Below are the code and all the weights of a small trained network. Each question names an input and a class and asks about switching units off, where a switched-off unit gives its printed mean instead of its output.

import numpy as np


def w(rows, s, z=0):
    codes = np.array(rows[::2]) - 128.0
    scale = np.full(codes.shape[1], s)
    scale[-1] = z or s
    return codes * scale


def norm(h):
    return h / np.sqrt((h * h).mean(-1, keepdims=True) + 1e-5)


def f(y):
    return y / 2 * (1 + np.tanh(0.7978845608 * (y + 0.044715 * y**3)))


def log_softmax(a):
    a = a - a.max(-1, keepdims=True)
    return a - np.log(np.exp(a).sum(-1, keepdims=True))


def net(x, mask):
    res = np.array(x, float).reshape(1, 5) / 4 @ E
    u = 0
    for l in range(4):
        y = f(norm(res) @ A[l][:, :-1].T + A[l][:, -1])
        res = res + np.where(mask[u : u + 9], y, B[l][:, -1]) @ B[l][:, :-1]
        u += 9
    return log_softmax(norm(res)[-1] @ U[:, :-1].T + U[:, -1])


A, B = {}, {}
E = w([
[81,80,167,119,120,144,58],'x0',
[83,215,204,152,101,91,124],'x1',
[52,128,138,90,74,138,134],'x2',
[149,84,156,101,80,2,150],'x3',
[89,173,74,176,105,101,83],'x4',
],0.0091)
A[0] = w([
[123,177,149,183,179,210,67,115],'0.n0',
[83,12,56,104,174,91,111,138],'0.n1',
[83,83,189,129,137,129,59,83],'0.n2',
[214,140,154,197,207,95,86,190],'0.n3',
[88,204,115,181,187,214,125,114],'0.n4',
[112,113,33,117,29,106,111,183],'0.n5',
[118,149,207,109,179,101,100,4],'0.n6',
[51,124,51,97,82,131,187,153],'0.n7',
[163,184,41,175,126,106,253,46],'0.n8',
],0.0064,0.0027)
B[0] = w([
[231,100,132,101,92,71,171,233],'0.n0',
[194,107,94,60,158,127,117,252],'0.n1',
[115,121,113,147,135,128,73,179],'0.n2',
[1,56,128,128,65,161,127,242],'0.n3',
[155,115,129,117,99,171,108,250],'0.n4',
[219,101,186,211,170,128,152,232],'0.n5',
[118,181,187,102,182,91,133,124],'0.n6',
[119,60,79,125,176,135,152,194],'0.n7',
[102,131,91,67,74,88,130,194],'0.n8',
],0.0088,0.003)
A[1] = w([
[55,184,97,34,150,36,152,30],'1.n0',
[174,41,146,142,166,128,165,178],'1.n1',
[35,107,214,127,138,167,255,247],'1.n2',
[64,89,168,182,111,166,254,91],'1.n3',
[135,106,131,160,228,127,193,60],'1.n4',
[136,126,177,39,116,74,108,72],'1.n5',
[172,202,32,236,40,110,75,165],'1.n6',
[153,220,70,108,186,90,202,67],'1.n7',
[154,97,185,57,94,132,183,121],'1.n8',
],0.0066,0.0011)
B[1] = w([
[231,124,122,123,113,102,126,164],'1.n0',
[48,137,185,174,189,83,91,252],'1.n1',
[101,77,87,135,145,93,169,203],'1.n2',
[55,193,89,160,142,139,97,155],'1.n3',
[161,116,44,145,74,87,188,135],'1.n4',
[143,173,96,161,148,135,91,185],'1.n5',
[94,91,146,167,195,169,164,244],'1.n6',
[116,109,79,91,29,124,53,145],'1.n7',
[134,119,114,254,100,173,146,212],'1.n8',
],0.0073,0.0036)
A[2] = w([
[173,245,180,164,81,125,60,255],'2.n0',
[88,158,167,104,175,123,105,108],'2.n1',
[100,155,158,126,108,116,151,50],'2.n2',
[110,173,185,164,85,129,164,51],'2.n3',
[157,196,66,81,55,124,179,81],'2.n4',
[138,102,137,134,102,62,129,60],'2.n5',
[77,99,94,93,106,116,130,152],'2.n6',
[76,96,157,97,157,148,191,226],'2.n7',
[96,76,105,162,171,159,189,209],'2.n8',
],0.011,0.00085)
B[2] = w([
[182,62,85,80,142,101,164,197],'2.n0',
[110,156,2,50,118,131,65,143],'2.n1',
[88,106,79,140,235,169,213,149],'2.n2',
[148,17,118,111,204,127,165,194],'2.n3',
[114,84,102,74,65,97,81,175],'2.n4',
[200,121,210,164,126,205,104,202],'2.n5',
[39,175,144,178,154,54,115,155],'2.n6',
[113,148,154,215,140,125,151,170],'2.n7',
[51,129,108,122,90,71,164,254],'2.n8',
],0.0078,0.006)
A[3] = w([
[146,107,149,224,48,125,177,215],'3.n0',
[140,178,89,80,100,255,166,160],'3.n1',
[153,189,78,97,44,86,134,62],'3.n2',
[57,125,193,23,161,86,75,125],'3.n3',
[144,125,150,184,190,125,129,3],'3.n4',
[143,157,182,94,171,164,17,110],'3.n5',
[151,83,179,139,121,97,109,227],'3.n6',
[163,124,177,124,117,93,117,142],'3.n7',
[117,76,69,219,205,109,107,203],'3.n8',
],0.0091,0.0025)
B[3] = w([
[88,144,157,165,104,219,69,199],'3.n0',
[254,243,213,176,155,103,62,153],'3.n1',
[134,19,51,93,95,148,61,134],'3.n2',
[135,85,89,133,94,124,134,150],'3.n3',
[118,112,59,188,149,117,65,139],'3.n4',
[65,55,43,74,62,109,63,146],'3.n5',
[108,248,102,34,124,215,125,198],'3.n6',
[140,255,83,223,138,194,98,147],'3.n7',
[106,168,164,140,142,104,209,254],'3.n8',
],0.0074,0.0097)
U = w([
[130,95,85,28,41,96,53,241],'0',
[255,250,246,155,135,162,90,169],'1',
[175,100,134,64,236,52,239,130],'2',
[24,173,181,179,121,102,154,113],'3',
[69,164,182,193,163,121,190,4],'4',
],0.0078,0.0019)

Each question gives the input, the list of numbers given to net, and the class t.
The units are the neurons (one row each of A and B). Each row of codes is followed by its name. A weight is (code - 128) times the scale printed after its matrix; where a second scale follows, it is the last column's (A, B and U).
mask holds one flag per neuron, layer by layer. A switched-off neuron (its flag False) gives its mean, the last column of its row in B, instead of its output. The means were averaged over made-up inputs and are rounded, as every weight is.
A unit's drop is (log p(t) with every unit on - log p(t) with that unit switched off) / (log p(t) with every unit on - log p(t) with every unit switched off).
The circuit of an input: a set's keep is (log p(t) with only the set's units on - log p(t) with every unit switched off) / (log p(t) with every unit on - log p(t) with every unit switched off). Starting from the 12 units with the biggest drops (on a tie, the unit counted first), units are removed one at a time, each time the one whose removal leaves the highest keep (on an exact tie, the one counted first), for as long as the keep stays at least 0.8.
units of the circuit, in order: the units of the circuit, biggest drop first
k most important neurons: the k neurons with the biggest drops, biggest first
top k neurons in layer l: the k neurons of layer l with the biggest drops, biggest first
input [-2,3,-8,-5,1], class 3: units of the circuit, in order : 0.n3
input [-7,5,-8,-5,5], class 3: units of the circuit, in order : 0.n3, 0.n8
input [0,8,-3,-7,-5], class 2: 2 most important neurons : 2.n3, 2.n0
input [6,7,8,8,5], class 1: 4 most important neurons : 2.n5, 1.n0, 0.n3, 2.n8
input [-3,7,-2,4,4], class 2: units of the circuit, in order : 2.n0, 2.n3
input [-5,-5,3,4,-6], class 4: 3 most important neurons : 1.n1, 1.n8, 0.n0
input [4,5,7,-7,3], class 1: 2 most important neurons : 3.n1, 0.n3
input [-8,7,-7,2,-4], class 0: 3 most important neurons : 0.n8, 2.n4, 1.n7
input [4,4,-5,3,-4], class 3: 2 most important neurons : 0.n3, 1.n2
input [1,7,7,4,-3], class 2: 3 most important neurons : 2.n3, 0.n3, 2.n2
input [-3,-3,6,7,-2], class 1: 4 most important neurons : 0.n3, 2.n5, 1.n6, 0.n1
input [3,-4,-3,0,3], class 2: top 3 neurons in layer 3 : 3.n0, 3.n8, 3.n7
input [6,0,3,7,-2], class 1: top 2 neurons in layer 2 : 2.n5, 2.n4
input [7,3,-6,8,-3], class 1: units of the circuit, in order : 2.n5
input [2,-8,5,-1,2], class 2: 2 most important neurons : 0.n1, 0.n3
input [-1,3,0,4,1], class 1: 2 most important neurons : 2.n5, 1.n0
input [3,7,7,-4,4], class 2: 3 most important neurons : 0.n3, 2.n0, 2.n3
input [6,-8,7,0,-1], class 2: top 4 neurons in layer 0 : 0.n1, 0.n3, 0.n7, 0.n5
input [-7,-3,8,5,-7], class 3: top 2 neurons in layer 0 : 0.n7, 0.n0
input [-2,-8,7,-8,-1], class 1: units of the circuit, in order : 3.n1
input [8,6,-8,-7,6], class 0: 3 most important neurons : 3.n5, 1.n8, 0.n4
input [-7,1,6,5,2], class 0: top 2 neurons in layer 0 : 0.n8, 0.n3
input [-1,-6,-8,-1,8], class 3: 2 most important neurons : 0.n3, 2.n8
input [-2,-6,8,-2,-7], class 3: top 2 neurons in layer 2 : 2.n7, 2.n8
input [4,-4,6,5,-4], class 3: top 2 neurons in layer 1 : 1.n1, 1.n8
